Below are the code and all the weights of a small trained network. Each question names an input and a target symbol and asks about switching units off, where a switched-off unit gives its printed mean instead of its output.

import numpy as np


def w(rows, s, z=0):
    codes = np.array(rows[::2]) - 128.0
    scale = np.full(codes.shape[1], s)
    scale[-1] = z or s
    return codes * scale


def norm(h):
    return h / np.sqrt((h * h).mean(-1, keepdims=True) + 1e-5)


def f(y):
    return y / 2 * (1 + np.tanh(0.7978845608 * (y + 0.044715 * y**3)))


def softmax(a):
    e = np.exp(a - a.max(-1, keepdims=True))
    return e / e.sum(-1, keepdims=True)


def log_softmax(a):
    a = a - a.max(-1, keepdims=True)
    return a - np.log(np.exp(a).sum(-1, keepdims=True))


def net(x, mask):
    ids = ['αβζηλτφψω'.index(c) for c in x.split()]
    T = len(ids)
    res = E[ids] + P[:T]
    u = 0
    for l in range(2):
        q, k, v = (norm(res) @ M[l].T for M in (Q, K, V))
        z = softmax(np.where(np.tri(T) > 0, q @ k.T / 3**0.5, -1e9)) @ v
        res = res + np.where(mask[u], z, O[l][:, -1]) @ O[l][:, :-1]
        u += 1
        y = f(norm(res) @ A[l][:, :-1].T + A[l][:, -1])
        res = res + np.where(mask[u : u + 4], y, B[l][:, -1]) @ B[l][:, :-1]
        u += 4
    return log_softmax(norm(res)[-1] @ U[:, :-1].T + U[:, -1])


Q, K, V, O, A, B = {}, {}, {}, {}, {}, {}
E = w([
[186,87,137,146],'α',
[85,90,68,25],'β',
[91,75,66,3],'ζ',
[21,131,83,22],'η',
[147,129,188,75],'λ',
[154,98,142,74],'τ',
[17,129,92,2],'φ',
[88,133,9,253],'ψ',
[27,133,29,142],'ω',
],0.0087)
P = w([
[132,153,107,131],'0',
[101,93,146,194],'1',
[120,251,105,153],'2',
[137,82,147,142],'3',
[113,169,10,129],'4',
[154,64,135,136],'5',
],0.016)
Q[0] = w([
[105,153,67,174],'0.h0',
[120,253,164,81],'0.h0',
[152,246,62,235],'0.h0',
],0.0079)
K[0] = w([
[128,145,243,97],'0.h0',
[3,110,237,89],'0.h0',
[77,159,124,180],'0.h0',
],0.0053)
V[0] = w([
[254,96,142,145],'0.h0',
[206,34,192,165],'0.h0',
[142,60,186,12],'0.h0',
],0.008)
O[0] = w([
[58,191,101,112,35],'0.h0',
[72,112,119,94,2],'0.h0',
[135,149,102,250,89],'0.h0',
],0.013,0.005)
A[0] = w([
[201,19,128,160,142],'0.n0',
[228,248,86,135,255],'0.n1',
[225,191,89,1,179],'0.n2',
[136,155,119,164,157],'0.n3',
],0.0064,0.0056)
B[0] = w([
[108,155,187,82,233],'0.n0',
[4,155,68,75,254],'0.n1',
[78,128,77,205,218],'0.n2',
[73,94,141,93,146],'0.n3',
],0.013,0.0067)
Q[1] = w([
[143,97,111,57],'1.h0',
[187,2,225,115],'1.h0',
[8,203,146,187],'1.h0',
],0.0073)
K[1] = w([
[118,158,92,132],'1.h0',
[113,58,132,246],'1.h0',
[79,170,107,32],'1.h0',
],0.013)
V[1] = w([
[41,109,97,192],'1.h0',
[107,91,151,247],'1.h0',
[128,138,162,139],'1.h0',
],0.011)
O[1] = w([
[254,238,133,164,254],'1.h0',
[199,124,136,208,143],'1.h0',
[56,108,37,131,117],'1.h0',
],0.0099,0.0078)
A[1] = w([
[123,67,96,86,106],'1.n0',
[247,55,232,165,2],'1.n1',
[96,2,204,184,72],'1.n2',
[137,196,67,83,135],'1.n3',
],0.0086,0.0056)
B[1] = w([
[141,95,167,241,123],'1.n0',
[101,108,10,126,216],'1.n1',
[77,164,121,149,179],'1.n2',
[45,151,88,93,253],'1.n3',
],0.012,0.0053)
U = w([
[98,234,129,45,201],'α',
[87,99,56,158,39],'β',
[208,74,30,190,36],'ζ',
[73,50,177,159,55],'η',
[235,160,165,152,139],'λ',
[235,199,211,152,160],'τ',
[82,43,131,165,4],'φ',
[239,97,166,2,155],'ψ',
[107,52,251,56,153],'ω',
],0.0074,0.0027)

Each question gives the input, a string of symbols that net reads in full, and the target symbol t.
The units are the heads (3 rows each of Q, K, V and O) and the neurons (one row each of A and B). Each row of codes is followed by its name. A weight is (code - 128) times the scale printed after its matrix; where a second scale follows, it is the last column's (O, A, B and U).
mask holds one flag per unit, layer by layer, with each layer's heads first. A switched-off unit (its flag False) gives its mean, the last column of its rows in O or B, instead of its output. The means were averaged over made-up inputs and are rounded, as every weight is.
A unit's drop is (log p(t) with every unit on - log p(t) with that unit switched off) / (log p(t) with every unit on - log p(t) with every unit switched off).
unit that matters most: the unit with the biggest drop
k most important neurons: the k neurons with the biggest drops, biggest first
top k neurons in layer l: the k neurons of layer l with the biggest drops, biggest first
input ζ ζ β η ω β, target ζ: top 3 neurons in layer 0	(0.n1; 0.n2; 0.n0)
input ζ ζ ω φ, target ζ: 4 most important neurons	(0.n1; 1.n1; 0.n2; 0.n0)
input τ ψ ζ ω ω β, target τ: unit that matters most	0.n1
input ψ ζ τ ω, target ψ: 4 most important neurons	(0.n2; 0.n0; 0.n1; 1.n3)
input η η α ζ τ ψ, target η: top 2 neurons in layer 1	(1.n0; 1.n2)
input ω β φ η ζ ζ, target ω: 2 most important neurons	(0.n1; 0.n0)
input τ β η λ η ψ, target τ: 3 most important neurons	(0.n1; 0.n0; 1.n3)
input ω ψ τ η τ β, target ω: 2 most important neurons	(0.n2; 0.n1)
input ψ τ φ ζ β τ, target ψ: top 2 neurons in layer 1	(1.n3; 1.n1)
input ζ ω ζ ζ ω τ, target ζ: top 2 neurons in layer 1	(1.n1; 1.n3)
input ψ β α τ, target ψ: top 3 neurons in layer 0	(0.n2; 0.n1; 0.n0)
input ψ β α φ, target ψ: 3 most important neurons	(0.n2; 0.n1; 1.n3)
input α β ψ ζ φ ψ, target α: top 2 neurons in layer 1	(1.n3; 1.n1)
input ψ ω ω φ η β, target ψ: unit that matters most	0.n0
input ψ α φ ω τ ζ, target ψ: 3 most important neurons	(0.n2; 0.n0; 0.n1)
input η η ζ ψ α ω, target η: 4 most important neurons	(0.n2; 0.n1; 0.n0; 1.n0)
input ζ α ζ φ φ ω, target ζ: 4 most important neurons	(0.n1; 1.n1; 0.n2; 1.n3)
input β λ α ζ ζ λ, target β: 3 most important neurons	(0.n1; 1.n1; 0.n2)
input ψ ψ ω α, target ψ: 4 most important neurons	(0.n0; 0.n1; 0.n2; 1.n3)
input β ζ ζ λ, target β: 2 most important neurons	(0.n1; 0.n2)
input ζ α α β, target ζ: 4 most important neurons	(0.n1; 1.n1; 0.n2; 1.n3)
input ω η τ τ ζ ζ, target ω: most important neuron	(0.n1)
input ω β ζ α, target ω: top 2 neurons in layer 0	(0.n1; 0.n0)
input ψ α τ ω, target ψ: top 2 neurons in layer 0	(0.n2; 0.n1)
input η α ω ψ, target η: top 2 neurons in layer 0	(0.n2; 0.n1)
input ω ζ α ω τ φ, target ω: top 3 neurons in layer 0	(0.n1; 0.n0; 0.n2)
input τ ω η ζ ζ ω, target τ: top 3 neurons in layer 0	(0.n1; 0.n2; 0.n0)
